Small tables with named rows and columns. After each table, cells are looked up by row and column.

vorofik:
,dun,rumore,kep,sizabu
sut,6.567,5.238,7.043,7.657
mol,7.003,2.562,3.432,8.081
sunulub,8.165,1.568,5.527,6.570
luf,6.458,3.423,2.734,3.116
togus,7.062,1.886,2.720,6.368

What is the rumore of mol in vorofik? 2.562
What is the kep of luf in vorofik? 2.734
What is the rumore of luf in vorofik? 3.423
What is the sizabu of mol in vorofik? 8.081
What is the kep of sunulub in vorofik? 5.527
What is the dun of sut in vorofik? 6.567
What is the rumore of sunulub in vorofik? 1.568
What is the dun of togus in vorofik? 7.062
What is the sizabu of togus in vorofik? 6.368
What is the sizabu of sunulub in vorofik? 6.570
What is the rumore of sut in vorofik? 5.238
What is the dun of mol in vorofik? 7.003
What is the dun of luf in vorofik? 6.458
What is the sizabu of sut in vorofik? 7.657
What is the rumore of togus in vorofik? 1.886
What is the kep of togus in vorofik? 2.720
What is the dun of sunulub in vorofik? 8.165
What is the kep of sut in vorofik? 7.043
What is the sizabu of luf in vorofik? 3.116

Table mot
columns: gavof, fomob, nok, liles
num: [57.416, 44.785, 48.865, 28.171]
maremif: [61.530, 51.395, 28.050, 75.830]
zuve: [63.918, 54.012, 33.881, 33.101]
dil: [59.979, 57.798, 51.981, 43.165]
tum: [57.351, 58.077, 30.364, 69.042]
leset: [51.245, 48.084, 35.636, 91.030]
vul: [51.619, 53.677, 44.682, 37.934]
ruk: [59.633, 52.646, 29.031, 12.410]
mog: [58.596, 52.092, 29.357, 85.733]
tagi: [49.737, 62.799, 52.473, 37.219]

liles of mog is 85.733
fomob of mog is 52.092
liles of tum is 69.042
liles of dil is 43.165
nok of num is 48.865
nok of mog is 29.357
nok of ruk is 29.031
nok of maremif is 28.050
nok of dil is 51.981
fomob of num is 44.785
liles of num is 28.171
gavof of vul is 51.619
fomob of ruk is 52.646
gavof of dil is 59.979
liles of vul is 37.934
liles of tagi is 37.219
gavof of leset is 51.245
nok of vul is 44.682
nok of leset is 35.636
liles of maremif is 75.830
Row with the largest gavof: zuve

Table did
          reb   pek  dasob  rufo
tevipub  -1.1   2.9   -0.1   2.3
supiv    -6.8   4.1   -1.5  -1.1
tilesi   -6.9  -0.7   -2.4  -6.0
nutob    -2.7   6.0    0.0   4.1

tilesi, rufo: -6.0
supiv, reb: -6.8
tilesi, pek: -0.7
nutob, rufo: 4.1
tevipub, pek: 2.9
tevipub, dasob: -0.1
nutob, dasob: 0.0
tilesi, dasob: -2.4
nutob, pek: 6.0
tevipub, reb: -1.1
tilesi, reb: -6.9
supiv, dasob: -1.5
supiv, pek: 4.1
supiv, rufo: -1.1

kovu:
	pon	buk	derupo
gunu	194	117	72
mogimap	130	50	167
pep	130	139	46
sev	130	29	108
rigil	76	116	143
riv	79	152	109
bapa	115	95	32
naref	170	130	136
ripakal	206	123	67
pur	201	113	205

What is the pon of rigil in kovu?
76
What is the buk of naref in kovu?
130
What is the derupo of pep in kovu?
46
What is the derupo of rigil in kovu?
143
What is the buk of pep in kovu?
139
What is the derupo of riv in kovu?
109
What is the buk of sev in kovu?
29
What is the buk of mogimap in kovu?
50
What is the pon of naref in kovu?
170
What is the pon of pep in kovu?
130
What is the buk of bapa in kovu?
95
What is the derupo of bapa in kovu?
32
What is the pon of gunu in kovu?
194
What is the derupo of pur in kovu?
205
What is the pon of riv in kovu?
79
What is the buk of riv in kovu?
152
What is the pon of pur in kovu?
201
What is the pon of mogimap in kovu?
130
What is the pon of sev in kovu?
130
What is the pon of ripakal in kovu?
206

dod:
|  | vemolat | lepumu | selud | pob | pozupu | tas | rebef | fofase | mor | ser |
|---|---|---|---|---|---|---|---|---|---|---|
| podate | 80 | 72 | 52 | 85 | 63 | 56 | 58 | 50 | 34 | 68 |
| vume | 40 | 76 | 63 | 82 | 47 | 62 | 64 | 78 | 49 | 79 |
| vur | 94 | 76 | 51 | 63 | 85 | 60 | 62 | 51 | 63 | 75 |
| legomel | 71 | 49 | 59 | 49 | 67 | 47 | 69 | 64 | 61 | 36 |
| busamen | 43 | 54 | 52 | 81 | 47 | 60 | 61 | 53 | 28 | 81 |
| debe | 62 | 48 | 54 | 97 | 59 | 56 | 55 | 44 | 70 | 55 |
| gis | 39 | 58 | 52 | 73 | 76 | 65 | 71 | 82 | 47 | 64 |
| sise | 63 | 58 | 50 | 66 | 53 | 63 | 39 | 40 | 62 | 54 |
| dif | 71 | 61 | 61 | 45 | 43 | 46 | 67 | 71 | 49 | 40 |
| mirigu | 16 | 68 | 59 | 66 | 48 | 45 | 61 | 44 | 39 | 29 |
| mabo | 31 | 75 | 61 | 71 | 56 | 60 | 70 | 54 | 68 | 80 |

busamen, pozupu: 47
vur, selud: 51
vume, tas: 62
sise, fofase: 40
debe, pozupu: 59
podate, fofase: 50
mabo, lepumu: 75
debe, pob: 97
debe, selud: 54
Row with the largest rebef: gis

Table nef
,delemik,sep,fababi
mak,378,770,178
terosa,403,157,744
leradod,400,743,166
rok,143,444,719
muf,195,779,331

sep of muf = 779
delemik of rok = 143
sep of mak = 770
delemik of leradod = 400
fababi of leradod = 166
sep of terosa = 157

kezesa =
         viliz  givofot    mup   dade
gan      37057    60263  55875  49863
lis      97793    36354  53476  63339
dubori   62058    63424  48716  46578
pazem    93800    37355  54414  62834
lat      86255    70433  34102  59147
bopasaf  17300    91476  20472  32281
vutuf    60759    47270  46292  46136
meti     39057    52587  56754  58699
ton      46683    52242  57666  59191
nonubo   34320    68591  51653  34430
gol      41067    48333  55484  56128

lis, dade -> 63339
lis, viliz -> 97793
vutuf, givofot -> 47270
bopasaf, givofot -> 91476
gan, dade -> 49863
gan, viliz -> 37057
nonubo, givofot -> 68591
bopasaf, mup -> 20472
Row with the largest viliz: lis

zolipe
|  | pizodeg | povubos | firesi | senes |
|---|---|---|---|---|
| leguta | 0.451 | 69.161 | 79.709 | -50.533 |
| pul | 5.010 | 25.967 | 16.851 | 5.217 |
| ravomop | -82.402 | 23.454 | -44.573 | 21.404 |

What is the pizodeg of leguta in zolipe?
0.451
What is the pizodeg of ravomop in zolipe?
-82.402
What is the pizodeg of pul in zolipe?
5.010
What is the povubos of leguta in zolipe?
69.161
What is the senes of leguta in zolipe?
-50.533
What is the povubos of ravomop in zolipe?
23.454
What is the firesi of leguta in zolipe?
79.709
What is the povubos of pul in zolipe?
25.967
What is the firesi of ravomop in zolipe?
-44.573
What is the senes of pul in zolipe?
5.217
What is the firesi of pul in zolipe?
16.851
What is the senes of ravomop in zolipe?
21.404

nuz:
cols = nubeva, mita, dizovuv, katigan, kuveber, guvavu, nunaso, sar, talato
kelat: [2801, 5190, 4682, 5840, 2576, 8074, 6024, 4717, 5055]
ginoten: [3900, 5683, 5055, 5410, 3027, 8395, 6042, 3754, 3526]
risalu: [4852, 3322, 4097, 4024, 1285, 2597, 4926, 1832, 4686]
mag: [3171, 2630, 3621, 6292, 4229, 5386, 1680, 2998, 2599]
luvukat: [5562, 2762, 3422, 4533, 4509, 2401, 1819, 2646, 2544]
lef: [6976, 4826, 4767, 4143, 1711, 5573, 5097, 2598, 2498]
mibu: [4653, 3865, 5224, 5269, 6248, 5361, 2075, 2769, 1395]
rero: [3483, 2921, 4515, 6322, 4543, 4807, 2101, 7584, 5726]
bipiri: [2050, 3774, 3425, 6723, 4252, 7525, 3151, 4171, 3571]
sorefit: [3865, 2469, 3874, 4826, 2178, 2864, 3290, 1521, 3926]
linan: [1059, 3674, 3784, 6479, 3765, 6747, 4060, 3502, 4754]

mita of risalu = 3322
dizovuv of risalu = 4097
talato of mag = 2599
dizovuv of mibu = 5224
nubeva of mag = 3171
nubeva of risalu = 4852
katigan of lef = 4143
guvavu of ginoten = 8395
talato of luvukat = 2544
nunaso of kelat = 6024
sar of mibu = 2769

vibu:
columns: levip, nisopu, fezu
zet: [5096, 4479, 5180]
beger: [4724, 4689, 4696]
pimalu: [3725, 4451, 3969]
zufesen: [1773, 131, 3288]
lipote: [4093, 4129, 4082]
zak: [7345, 9656, 4402]

nisopu of zufesen = 131
nisopu of pimalu = 4451
fezu of lipote = 4082
levip of zet = 5096
nisopu of beger = 4689
levip of lipote = 4093
fezu of zet = 5180
fezu of beger = 4696
fezu of zak = 4402
fezu of pimalu = 3969
fezu of zufesen = 3288
Row with the largest nisopu: zak

lofuf =
	kega	fif	rovovas	modona	pul	nefimor	kad	zezas	vom
mege	50	81	117	109	104	84	122	117	97
kimuz	143	113	100	108	96	115	95	89	102
les	131	124	91	115	110	109	118	105	117
zoka	106	101	103	108	98	97	117	104	107
rit	125	66	80	121	69	136	73	86	104
derurar	118	92	96	115	81	112	92	90	99
pidebe	112	99	99	107	114	101	108	101	109
muf	67	84	112	99	93	80	124	110	101
nid	121	137	110	182	143	124	210	112	113
teremik	86	94	108	91	101	93	100	123	114
luv	122	109	99	107	101	107	105	100	107
mam	110	101	105	121	101	91	115	105	102
tis	65	98	108	111	105	95	121	124	102

What is the kad of teremik in lofuf?
100
What is the kega of pidebe in lofuf?
112
What is the kega of luv in lofuf?
122
What is the modona of nid in lofuf?
182
What is the nefimor of les in lofuf?
109
What is the kad of zoka in lofuf?
117
What is the modona of rit in lofuf?
121
What is the rovovas of nid in lofuf?
110
What is the pul of derurar in lofuf?
81
What is the zezas of zoka in lofuf?
104
What is the pul of rit in lofuf?
69
What is the nefimor of tis in lofuf?
95
What is the fif of muf in lofuf?
84
What is the vom of les in lofuf?
117
What is the vom of derurar in lofuf?
99
What is the zezas of tis in lofuf?
124
What is the kad of luv in lofuf?
105
What is the nefimor of mam in lofuf?
91
What is the vom of zoka in lofuf?
107
What is the nefimor of pidebe in lofuf?
101
Row with the largest modona: nid

